Below is a small trained network, with its code and all its weights. Each question gives an input and a class and asks what happens when units are switched off, that is, made to give their printed mean instead of their output.

import numpy as np


def w(rows, s, z=0):
    codes = np.array(rows[::2]) - 128.0
    scale = np.full(codes.shape[1], s)
    scale[-1] = z or s
    return codes * scale


def f(y):
    return np.maximum(y, 0)


def log_softmax(a):
    a = a - a.max(-1, keepdims=True)
    return a - np.log(np.exp(a).sum(-1, keepdims=True))


def net(x, mask):
    res = np.array(x, float).reshape(1, 8) / 4 @ E
    y = f(res @ A[0][:, :-1].T + A[0][:, -1])
    res = res + np.where(mask, y, B[0][:, -1]) @ B[0][:, :-1]
    return log_softmax(res[-1] @ U[:, :-1].T + U[:, -1])


A, B = {}, {}
E = w([
[151,254,22,112,70,45],'x0',
[164,46,86,23,199,37],'x1',
[131,123,123,128,127,132],'x2',
[254,117,223,78,37,106],'x3',
[127,127,129,125,129,130],'x4',
[26,75,184,164,55,16],'x5',
[125,124,127,128,127,129],'x6',
[129,129,128,126,127,127],'x7',
],0.0055)
A[0] = w([
[200,129,175,112,100,120,67],'neuron 1',
[136,67,199,144,138,203,138],'neuron 2',
[89,172,154,198,74,188,92],'neuron 3',
[41,128,174,181,60,79,113],'neuron 4',
[39,117,147,162,116,69,107],'neuron 5',
[101,178,144,198,68,187,92],'neuron 6',
[144,82,104,86,162,77,75],'neuron 7',
[69,90,152,147,83,63,92],'neuron 8',
[209,99,196,60,64,99,124],'neuron 9',
[118,162,170,183,69,196,121],'neuron 10',
[142,78,101,85,157,71,73],'neuron 11',
[158,82,122,72,157,96,96],'neuron 12',
[178,77,130,58,153,96,132],'neuron 13',
[35,157,85,171,173,96,103],'neuron 14',
[166,167,69,116,199,209,86],'neuron 15',
[150,186,196,173,71,181,114],'neuron 16',
[118,2,203,98,167,164,96],'neuron 17',
[58,94,138,143,66,49,91],'neuron 18',
[130,221,44,101,46,10,99],'neuron 19',
[46,129,66,141,158,150,65],'neuron 20',
[85,64,169,134,181,170,86],'neuron 21',
[179,150,108,106,167,201,255],'neuron 22',
[199,124,202,128,43,118,90],'neuron 23',
[138,82,109,69,157,93,224],'neuron 24',
[201,192,77,115,186,227,84],'neuron 25',
[138,167,178,182,66,197,136],'neuron 26',
[185,145,108,117,152,212,98],'neuron 27',
[50,118,103,167,229,155,100],'neuron 28',
[67,172,46,147,185,96,126],'neuron 29',
[114,180,148,196,82,178,77],'neuron 30',
[144,94,118,82,169,76,78],'neuron 31',
[157,220,26,83,94,67,102],'neuron 32',
[202,170,156,101,64,91,141],'neuron 33',
],0.0061,0.007)
B[0] = w([
[80,53,76,55,58,214,147],'neuron 1',
[108,190,148,193,131,164,189],'neuron 2',
[106,154,73,81,211,76,164],'neuron 3',
[214,59,187,118,120,74,182],'neuron 4',
[200,71,173,92,119,83,166],'neuron 5',
[108,154,80,74,219,79,164],'neuron 6',
[100,171,70,71,234,80,148],'neuron 7',
[213,84,188,104,152,97,165],'neuron 8',
[88,88,73,62,83,211,201],'neuron 9',
[93,147,86,97,190,86,176],'neuron 10',
[116,162,80,84,224,86,149],'neuron 11',
[102,170,89,102,198,97,154],'neuron 12',
[77,180,87,133,177,91,179],'neuron 13',
[105,78,96,64,58,207,166],'neuron 14',
[220,44,196,93,107,61,169],'neuron 15',
[74,162,66,110,203,89,177],'neuron 16',
[154,224,194,219,141,208,188],'neuron 17',
[232,60,189,96,148,93,171],'neuron 18',
[179,200,209,207,175,230,202],'neuron 19',
[118,44,85,23,61,254,148],'neuron 20',
[153,205,181,184,152,199,159],'neuron 21',
[106,93,148,169,25,43,254],'neuron 22',
[79,71,69,64,64,231,178],'neuron 23',
[39,178,80,162,120,84,229],'neuron 24',
[231,40,206,110,120,49,181],'neuron 25',
[85,150,79,95,188,71,187],'neuron 26',
[194,76,184,119,114,63,162],'neuron 27',
[103,80,85,67,61,216,171],'neuron 28',
[105,108,102,109,64,196,177],'neuron 29',
[101,169,67,71,240,78,155],'neuron 30',
[110,164,70,79,217,86,147],'neuron 31',
[174,188,194,201,161,207,192],'neuron 32',
[87,109,96,96,70,206,193],'neuron 33',
],0.0069,0.0073)
U = w([
[73,57,59,37,45,244,52],'0',
[69,187,56,84,255,17,50],'1',
[253,19,237,102,106,18,28],'2',
[155,236,213,251,176,247,58],'3',
[65,127,121,172,54,70,255],'4',
],0.0092,0.0088)

Each question gives the input, the list of numbers given to net, and the class t.
The units are the neurons (one row each of A and B). Each row of codes is followed by its name. A weight is (code - 128) times the scale printed after its matrix; where a second scale follows, it is the last column's (A, B and U).
mask holds one flag per neuron, in row order. A switched-off neuron (its flag False) gives its mean, the last column of its row in B, instead of its output. The means were averaged over made-up inputs and are rounded, as every weight is.
A unit's drop is (log p(t) with every unit on - log p(t) with that unit switched off) / (log p(t) with every unit on - log p(t) with every unit switched off).
The circuit of an input: a set's keep is (log p(t) with only the set's units on - log p(t) with every unit switched off) / (log p(t) with every unit on - log p(t) with every unit switched off). Starting from the 12 units with the biggest drops (on a tie, the unit counted first), units are removed one at a time, each time the one whose removal leaves the highest keep (on an exact tie, the one counted first), for as long as the keep stays at least 0.8.
units of the circuit, in order: the units of the circuit, biggest drop first
unit that matters most: the unit with the biggest drop
k most important neurons: the k neurons with the biggest drops, biggest first
drop when u is switched off: that unit's drop, to one decimal
input [3,-4,-5,6,3,2,-2,0], class 0: units of the circuit, in order -> neuron 23; neuron 33
input [-2,-7,6,7,-1,-4,0,-3], class 0: units of the circuit, in order -> neuron 23
input [7,5,6,7,7,6,-4,-2], class 0: 2 most important neurons -> neuron 9; neuron 33
input [8,5,4,-6,1,5,5,-2], class 3: units of the circuit, in order -> neuron 19; neuron 32
input [8,-5,7,-7,0,7,-1,-7], class 3: 2 most important neurons -> neuron 19; neuron 32
input [4,5,-3,-5,-3,-8,-6,1], class 2: units of the circuit, in order -> neuron 25; neuron 15
input [-5,-2,6,-2,2,6,-6,-2], class 2: units of the circuit, in order -> neuron 4; neuron 5
input [0,5,2,3,-5,-4,2,1], class 1: units of the circuit, in order -> neuron 13; neuron 12
input [6,0,1,2,3,-6,8,7], class 2: 2 most important neurons -> neuron 25; neuron 15
input [3,-4,-3,6,-4,3,-4,7], class 0: 3 most important neurons -> neuron 23; neuron 33; neuron 9
input [-6,-6,1,-6,-3,-4,-5,-8], class 0: 3 most important neurons -> neuron 28; neuron 20; neuron 19
input [0,-3,6,7,7,-8,5,1], class 2: 3 most important neurons -> neuron 25; neuron 27; neuron 15
input [-6,5,6,1,-4,0,-4,5], class 3: 2 most important neurons -> neuron 17; neuron 21
input [-5,0,3,0,-6,3,7,2], class 3: unit that matters most -> neuron 17
input [6,-4,-3,-6,-8,-6,3,2], class 0: 2 most important neurons -> neuron 29; neuron 20
input [7,-5,0,-1,-7,2,-7,-5], class 3: drop when neuron 32 is switched off -> 0.3
input [8,-3,-2,4,3,-8,7,-5], class 2: drop when neuron 15 is switched off -> 0.4
input [-4,4,-7,-3,1,-6,-5,-6], class 4: drop when neuron 5 is switched off -> 0.3
input [-1,-3,6,-6,4,-8,5,-1], class 2: drop when neuron 15 is switched off -> 0.2
input [8,6,-3,6,-5,-6,-8,6], class 3: units of the circuit, in order -> neuron 32
